Below is a small trained network, with its code and all its weights. Each question gives an input and a class and asks what happens when units are switched off, that is, made to give their printed mean instead of their output.

import numpy as np


def w(rows, s, z=0):
    codes = np.array(rows[::2]) - 128.0
    scale = np.full(codes.shape[1], s)
    scale[-1] = z or s
    return codes * scale


def norm(h):
    return h / np.sqrt((h * h).mean(-1, keepdims=True) + 1e-5)


def f(y):
    return np.maximum(y, 0)


def log_softmax(a):
    a = a - a.max(-1, keepdims=True)
    return a - np.log(np.exp(a).sum(-1, keepdims=True))


def net(x, mask):
    res = np.array(x, float).reshape(1, 4) / 4 @ E
    u = 0
    for l in range(2):
        y = f(norm(res) @ A[l][:, :-1].T + A[l][:, -1])
        res = res + np.where(mask[u : u + 10], y, B[l][:, -1]) @ B[l][:, :-1]
        u += 10
    return log_softmax(norm(res)[-1] @ U[:, :-1].T + U[:, -1])


A, B = {}, {}
E = w([
[122,192,37,140,147,130,167],'x0',
[219,101,149,175,170,198,192],'x1',
[193,151,120,212,110,76,158],'x2',
[145,90,181,70,141,78,254],'x3',
],0.0089)
A[0] = w([
[50,121,95,170,126,164,98,76],'L0N1',
[110,53,246,147,101,33,142,218],'L0N2',
[121,139,139,157,53,148,50,2],'L0N3',
[91,158,46,82,106,194,104,217],'L0N4',
[1,95,140,114,149,188,73,212],'L0N5',
[137,76,196,128,111,191,94,148],'L0N6',
[171,104,180,137,198,135,69,51],'L0N7',
[65,129,211,145,87,137,77,28],'L0N8',
[117,90,135,65,194,129,140,93],'L0N9',
[129,75,158,97,156,98,50,75],'L0N10',
],0.0099,0.0046)
B[0] = w([
[164,122,110,189,159,97,151,167],'L0N1',
[187,254,147,104,95,83,176,254],'L0N2',
[60,120,191,211,170,121,112,163],'L0N3',
[133,146,96,90,104,98,161,216],'L0N4',
[128,99,103,71,194,165,104,237],'L0N5',
[108,173,100,105,112,124,113,202],'L0N6',
[149,190,91,92,144,125,89,162],'L0N7',
[133,113,154,222,77,98,146,167],'L0N8',
[121,89,190,119,189,103,89,170],'L0N9',
[105,87,171,173,106,136,194,169],'L0N10',
],0.0091,0.0095)
A[1] = w([
[143,98,73,220,171,74,58,96],'L1N1',
[188,134,169,97,178,117,197,188],'L1N2',
[193,122,194,247,116,198,153,121],'L1N3',
[114,225,100,199,164,65,29,1],'L1N4',
[148,153,133,150,170,148,185,169],'L1N5',
[52,161,213,189,67,94,110,169],'L1N6',
[89,158,81,1,127,107,147,78],'L1N7',
[139,154,67,168,170,39,129,148],'L1N8',
[48,32,175,126,98,129,52,85],'L1N9',
[107,87,65,213,122,155,144,140],'L1N10',
],0.0098,0.004)
B[1] = w([
[93,102,133,38,116,153,155,181],'L1N1',
[143,101,151,91,76,95,105,254],'L1N2',
[52,88,98,162,136,152,130,190],'L1N3',
[127,89,201,102,154,136,110,209],'L1N4',
[131,159,153,128,89,101,127,196],'L1N5',
[179,211,95,184,120,86,191,199],'L1N6',
[116,117,118,174,158,173,73,233],'L1N7',
[190,144,111,112,102,124,112,212],'L1N8',
[244,160,115,122,47,111,187,156],'L1N9',
[94,34,205,137,115,144,188,162],'L1N10',
],0.011,0.0084)
U = w([
[130,167,2,145,171,155,73,102],'0',
[95,159,154,238,158,103,105,5],'1',
[199,147,154,109,57,68,170,248],'2',
[67,75,137,59,189,165,54,121],'3',
[96,30,167,187,99,184,176,23],'4',
],0.016,0.0029)

Each question gives the input, the list of numbers given to net, and the class t.
The units are the neurons (one row each of A and B). Each row of codes is followed by its name. A weight is (code - 128) times the scale printed after its matrix; where a second scale follows, it is the last column's (A, B and U).
mask holds one flag per neuron, layer by layer. A switched-off neuron (its flag False) gives its mean, the last column of its row in B, instead of its output. The means were averaged over made-up inputs and are rounded, as every weight is.
A unit's drop is (log p(t) with every unit on - log p(t) with that unit switched off) / (log p(t) with every unit on - log p(t) with every unit switched off).
The circuit of an input: a set's keep is (log p(t) with only the set's units on - log p(t) with every unit switched off) / (log p(t) with every unit on - log p(t) with every unit switched off). Starting from the 12 units with the biggest drops (on a tie, the unit counted first), units are removed one at a time, each time the one whose removal leaves the highest keep (on an exact tie, the one counted first), for as long as the keep stays at least 0.8.
circuit, biggest first: the units of the circuit, biggest drop first
most important unit: the unit with the biggest drop
k most important neurons: the k neurons with the biggest drops, biggest first
k most important neurons of layer l: the k neurons of layer l with the biggest drops, biggest first
input [1,1,-4,5], class 3: most important unit => L1N6
input [-3,-6,-8,-5], class 2: 3 most important neurons of layer 1 => (L1N9, L1N3, L1N4)
input [7,-5,3,3], class 0: 2 most important neurons => (L0N2, L1N7)
input [-5,1,-8,5], class 3: 3 most important neurons => (L0N5, L1N6, L1N7)
input [2,2,4,-4], class 4: circuit, biggest first => (L0N2, L1N10)
input [-5,-7,-6,-2], class 2: 2 most important neurons of layer 0 => (L0N8, L0N10)
input [-8,8,3,-8], class 4: 3 most important neurons => (L0N2, L0N5, L1N3)
input [-2,-5,-7,-2], class 0: 2 most important neurons => (L0N5, L1N9)
input [2,-6,-5,-2], class 0: circuit, biggest first => (L1N2, L0N1)
input [6,-7,-6,-6], class 3: 2 most important neurons of layer 0 => (L0N2, L0N1)
input [8,0,7,-6], class 2: 2 most important neurons of layer 0 => (L0N4, L0N10)
input [4,4,7,2], class 4: 3 most important neurons => (L0N2, L1N3, L0N4)
input [1,5,-1,0], class 4: 4 most important neurons => (L0N2, L0N4, L1N3, L0N5)
input [-6,1,-5,-3], class 2: most important unit => L0N8
input [0,-6,-4,0], class 0: 3 most important neurons of layer 1 => (L1N4, L1N9, L1N2)
input [-7,-3,-5,-3], class 2: 2 most important neurons => (L1N9, L0N8)
input [-1,7,2,-5], class 4: 3 most important neurons of layer 0 => (L0N2, L0N5, L0N9)
input [-2,-1,-1,-6], class 4: 4 most important neurons of layer 0 => (L0N2, L0N3, L0N1, L0N8)
input [-6,8,-3,-5], class 3: 2 most important neurons of layer 0 => (L0N7, L0N4)
input [-6,3,6,-7], class 1: 3 most important neurons of layer 1 => (L1N6, L1N2, L1N9)
input [1,-2,-8,8], class 3: most important unit => L1N7
input [-7,1,0,-8], class 4: 3 most important neurons => (L0N2, L1N1, L1N3)
input [0,2,4,-5], class 4: 2 most important neurons => (L0N2, L0N5)
input [-2,-3,2,-1], class 1: 2 most important neurons of layer 0 => (L0N3, L0N8)
input [-2,6,-4,-5], class 0: 2 most important neurons => (L1N2, L0N9)
input [4,-6,-2,-5], class 3: 2 most important neurons => (L0N2, L1N4)
input [7,-2,1,0], class 0: most important neuron of layer 0 => (L0N2)
